Here is a tiny trained network, its code and every weight. The questions are about switching its units off for an input and a target symbol, where a switched-off unit gives its printed mean instead of its output.

import numpy as np


def w(rows, s, z=0):
    codes = np.array(rows[::2]) - 128.0
    scale = np.full(codes.shape[1], s)
    scale[-1] = z or s
    return codes * scale


def f(y):
    return np.maximum(y, 0)


def softmax(a):
    e = np.exp(a - a.max(-1, keepdims=True))
    return e / e.sum(-1, keepdims=True)


def log_softmax(a):
    a = a - a.max(-1, keepdims=True)
    return a - np.log(np.exp(a).sum(-1, keepdims=True))


def net(x, mask):
    ids = ['ΘΛΞΣαεζπψω'.index(c) for c in x.split()]
    T = len(ids)
    res = E[ids] + P[:T]
    u = 0
    for l in range(2):
        r = res
        for j in range(2):
            rows = slice(2 * j, 2 * j + 2)
            q, k, v = (r @ M[l][rows].T for M in (Q, K, V))
            z = softmax(np.where(np.tri(T) > 0, q @ k.T / 2**0.5, -1e9)) @ v
            o = O[l][rows]
            res = res + np.where(mask[u + j], z, o[:, -1]) @ o[:, :-1]
        u += 2
        y = f(res @ A[l][:, :-1].T + A[l][:, -1])
        res = res + np.where(mask[u : u + 12], y, B[l][:, -1]) @ B[l][:, :-1]
        u += 12
    return log_softmax(res[-1] @ U[:, :-1].T + U[:, -1])


Q, K, V, O, A, B = {}, {}, {}, {}, {}, {}
E = w([
[127,118,156,5,148],'Θ',
[90,128,88,160,140],'Λ',
[189,114,145,147,195],'Ξ',
[93,133,108,73,134],'Σ',
[111,106,143,113,192],'α',
[203,143,175,29,121],'ε',
[134,187,60,140,100],'ζ',
[189,165,91,201,100],'π',
[169,132,170,91,36],'ψ',
[83,91,172,199,75],'ω',
],0.011)
P = w([
[121,122,2,14,146],'0',
[147,211,198,119,206],'1',
[125,62,79,211,64],'2',
[226,70,120,102,157],'3',
[108,231,213,124,188],'4',
[104,55,89,206,43],'5',
[222,86,138,108,148],'6',
[87,239,221,129,167],'7',
[94,60,104,201,33],'8',
[217,90,153,107,136],'9',
[62,248,231,134,137],'10',
[84,69,125,199,22],'11',
[216,98,168,109,119],'12',
],0.0083)
Q[0] = w([
[142,53,157,63,73],'L0H1',
[143,1,111,131,97],'L0H1',
[155,65,154,121,176],'L0H2',
[205,40,125,139,120],'L0H2',
],0.0085)
K[0] = w([
[158,46,136,107,44],'L0H1',
[203,21,123,209,74],'L0H1',
[54,95,84,202,65],'L0H2',
[90,111,171,184,1],'L0H2',
],0.0068)
V[0] = w([
[119,246,193,155,222],'L0H1',
[99,252,174,42,169],'L0H1',
[179,52,181,196,12],'L0H2',
[20,84,42,162,36],'L0H2',
],0.0042)
O[0] = w([
[98,234,175,218,220,82],'L0H1',
[150,225,181,104,135,206],'L0H1',
[165,1,158,96,72,128],'L0H2',
[135,57,58,14,111,1],'L0H2',
],0.0047,0.00087)
A[0] = w([
[119,128,179,156,62,101],'L0N1',
[115,69,156,202,110,34],'L0N2',
[77,150,76,78,166,72],'L0N3',
[8,84,76,122,143,170],'L0N4',
[120,126,28,107,99,202],'L0N5',
[125,182,164,66,128,254],'L0N6',
[170,182,72,180,91,249],'L0N7',
[114,90,127,151,141,161],'L0N8',
[81,138,102,136,65,166],'L0N9',
[163,105,158,163,174,152],'L0N10',
[131,186,148,106,140,176],'L0N11',
[132,119,130,70,68,166],'L0N12',
],0.011,0.0031)
B[0] = w([
[130,128,135,215,204,174],'L0N1',
[92,89,104,133,255,166],'L0N2',
[144,200,98,116,209,151],'L0N3',
[18,161,114,29,120,168],'L0N4',
[151,163,16,112,87,193],'L0N5',
[162,127,162,132,218,254],'L0N6',
[104,65,71,166,101,206],'L0N7',
[117,106,143,53,148,158],'L0N8',
[99,161,144,178,77,170],'L0N9',
[122,170,106,72,112,178],'L0N10',
[110,108,173,137,217,213],'L0N11',
[238,151,84,138,130,204],'L0N12',
],0.0078,0.0062)
Q[1] = w([
[175,27,104,135,168],'L1H1',
[126,46,139,72,36],'L1H1',
[84,255,153,192,194],'L1H2',
[148,58,106,140,146],'L1H2',
],0.0075)
K[1] = w([
[88,111,191,254,135],'L1H1',
[96,20,139,111,130],'L1H1',
[141,147,45,64,139],'L1H2',
[91,82,158,191,53],'L1H2',
],0.0072)
V[1] = w([
[169,160,50,63,122],'L1H1',
[171,128,57,183,107],'L1H1',
[1,122,60,109,38],'L1H2',
[84,158,126,54,207],'L1H2',
],0.007)
O[1] = w([
[152,173,174,99,43,223],'L1H1',
[201,227,206,178,153,142],'L1H1',
[81,179,1,90,146,45],'L1H2',
[68,87,163,82,102,254],'L1H2',
],0.0098,0.0069)
A[1] = w([
[237,138,162,236,156,39],'L1N1',
[103,86,52,250,66,125],'L1N2',
[30,173,76,213,215,218],'L1N3',
[89,124,104,254,16,172],'L1N4',
[156,121,26,73,174,166],'L1N5',
[217,106,39,131,22,176],'L1N6',
[132,57,212,126,105,20],'L1N7',
[164,136,146,34,235,189],'L1N8',
[115,82,188,187,181,254],'L1N9',
[46,112,137,18,241,246],'L1N10',
[125,115,190,126,34,253],'L1N11',
[132,203,196,177,226,167],'L1N12',
],0.007,0.0026)
B[1] = w([
[82,89,152,173,92,229],'L1N1',
[151,215,80,81,152,179],'L1N2',
[92,133,106,2,155,184],'L1N3',
[168,220,105,134,68,177],'L1N4',
[103,89,100,153,197,171],'L1N5',
[124,76,209,190,218,206],'L1N6',
[137,128,125,96,170,229],'L1N7',
[122,163,78,130,75,245],'L1N8',
[111,96,95,145,177,238],'L1N9',
[82,123,156,174,81,254],'L1N10',
[160,148,155,61,112,228],'L1N11',
[179,109,67,164,152,240],'L1N12',
],0.0099,0.0094)
U = w([
[164,138,169,2,167,118],'Θ',
[109,165,101,75,76,190],'Λ',
[69,54,85,208,211,81],'Ξ',
[120,173,188,99,15,55],'Σ',
[21,86,177,128,80,188],'α',
[144,97,220,178,145,93],'ε',
[189,199,115,112,84,149],'ζ',
[172,159,84,109,179,212],'π',
[174,151,107,221,115,199],'ψ',
[78,121,87,75,162,3],'ω',
],0.0097,0.0064)

Each question gives the input, a string of symbols that net reads in full, and the target symbol t.
The units are the heads (2 rows each of Q, K, V and O) and the neurons (one row each of A and B). Each row of codes is followed by its name. A weight is (code - 128) times the scale printed after its matrix; where a second scale follows, it is the last column's (O, A, B and U).
mask holds one flag per unit, layer by layer, with each layer's heads first. A switched-off unit (its flag False) gives its mean, the last column of its rows in O or B, instead of its output. The means were averaged over made-up inputs and are rounded, as every weight is.
A unit's drop is (log p(t) with every unit on - log p(t) with that unit switched off) / (log p(t) with every unit on - log p(t) with every unit switched off).
The circuit of an input: a set's keep is (log p(t) with only the set's units on - log p(t) with every unit switched off) / (log p(t) with every unit on - log p(t) with every unit switched off). Starting from the 12 units with the biggest drops (on a tie, the unit counted first), units are removed one at a time, each time the one whose removal leaves the highest keep (on an exact tie, the one counted first), for as long as the keep stays at least 0.8.
circuit, biggest first: the units of the circuit, biggest drop first
unit that matters most: the unit with the biggest drop
top k neurons: the k neurons with the biggest drops, biggest first
top k neurons in layer l: the k neurons of layer l with the biggest drops, biggest first
which heads matter: for each layer, one digit per head in row order, 1 if its drop is at least 0.15 and else 0, layers parted by /
input Ξ ω Ξ Ξ ω ζ Λ Σ α Σ Σ Θ, target Θ: top 3 neurons -> (L0N11, L1N1, L1N10)
input ζ α Θ π ω α ζ π π ψ ψ, target ζ: unit that matters most -> L1H1
input π Ξ ω Θ ε ω Ξ π ψ Ξ π Σ, target Σ: top 2 neurons in layer 0 -> (L0N4, L0N9)
input ψ ζ ω α α ω Σ, target Ξ: top 3 neurons -> (L0N9, L0N10, L1N5)
input ψ ψ ζ Λ, target ε: top 2 neurons -> (L0N5, L0N6)
input Θ α Σ ω, target Ξ: circuit, biggest first -> (L1H1, L0N2)
input Ξ ω Λ ω π, target Ξ: circuit, biggest first -> (L1N11, L1H1, L0N7)
input ψ ε Ξ Ξ ω, target ψ: which heads matter -> 10 / 11
input π Θ Λ α ψ α ε α Ξ Θ ζ, target π: which heads matter -> 10 / 11
input π ζ π Σ Θ π ζ ε, target π: top 2 neurons -> (L0N6, L0N5)
input π Σ Θ Σ α Σ ε ω Ξ α ω Σ ψ, target Ξ: which heads matter -> 00 / 10
input ε ζ ψ π ζ ω Σ, target Ξ: circuit, biggest first -> (L0N9, L1H1, L1N11, L0H2)
input ω π Σ α ε ε ε Ξ ψ, target ψ: which heads matter -> 00 / 01
input ω ε ε ω ω, target ω: top 2 neurons -> (L1N3, L0N4)
input ζ ω Λ ε α Λ α α Σ ε π, target ζ: which heads matter -> 01 / 11
input Λ Ξ ζ ε ψ, target Λ: unit that matters most -> L1H2
input ε Σ ε π ζ Λ ω ω π α, target Ξ: circuit, biggest first -> (L1H1, L1N11)
input ψ Λ ε α ε Ξ ε ζ, target ψ: top 2 neurons -> (L0N12, L0N5)
input ψ Ξ ψ α, target ε: circuit, biggest first -> (L1H2, L0N12, L0N4)
input Λ α ψ ζ ω ε α, target Ξ: circuit, biggest first -> (L1H1)
input Λ Λ Ξ ψ, target ε: which heads matter -> 00 / 00
input π ε ψ Λ Λ Λ Λ Ξ α ζ ε, target π: top 3 neurons in layer 0 -> (L0N5, L0N6, L0N7)
input Θ Θ α ε Λ, target Θ: top 3 neurons -> (L0N3, L1N11, L0N12)
input ω α Σ α Λ ε, target ε: top 2 neurons in layer 1 -> (L1N6, L1N3)
input ε π Ξ Λ Θ, target ε: top 2 neurons -> (L0N6, L0N11)
input ε ψ ε ε Ξ Θ, target Θ: which heads matter -> 00 / 01
input Θ ψ ω ψ ω, target Θ: top 2 neurons -> (L1N11, L0N3)
input Σ α π, target π: top 3 neurons -> (L1N2, L1N3, L0N7)
input ε Θ Θ ε Σ, target ε: which heads matter -> 00 / 11
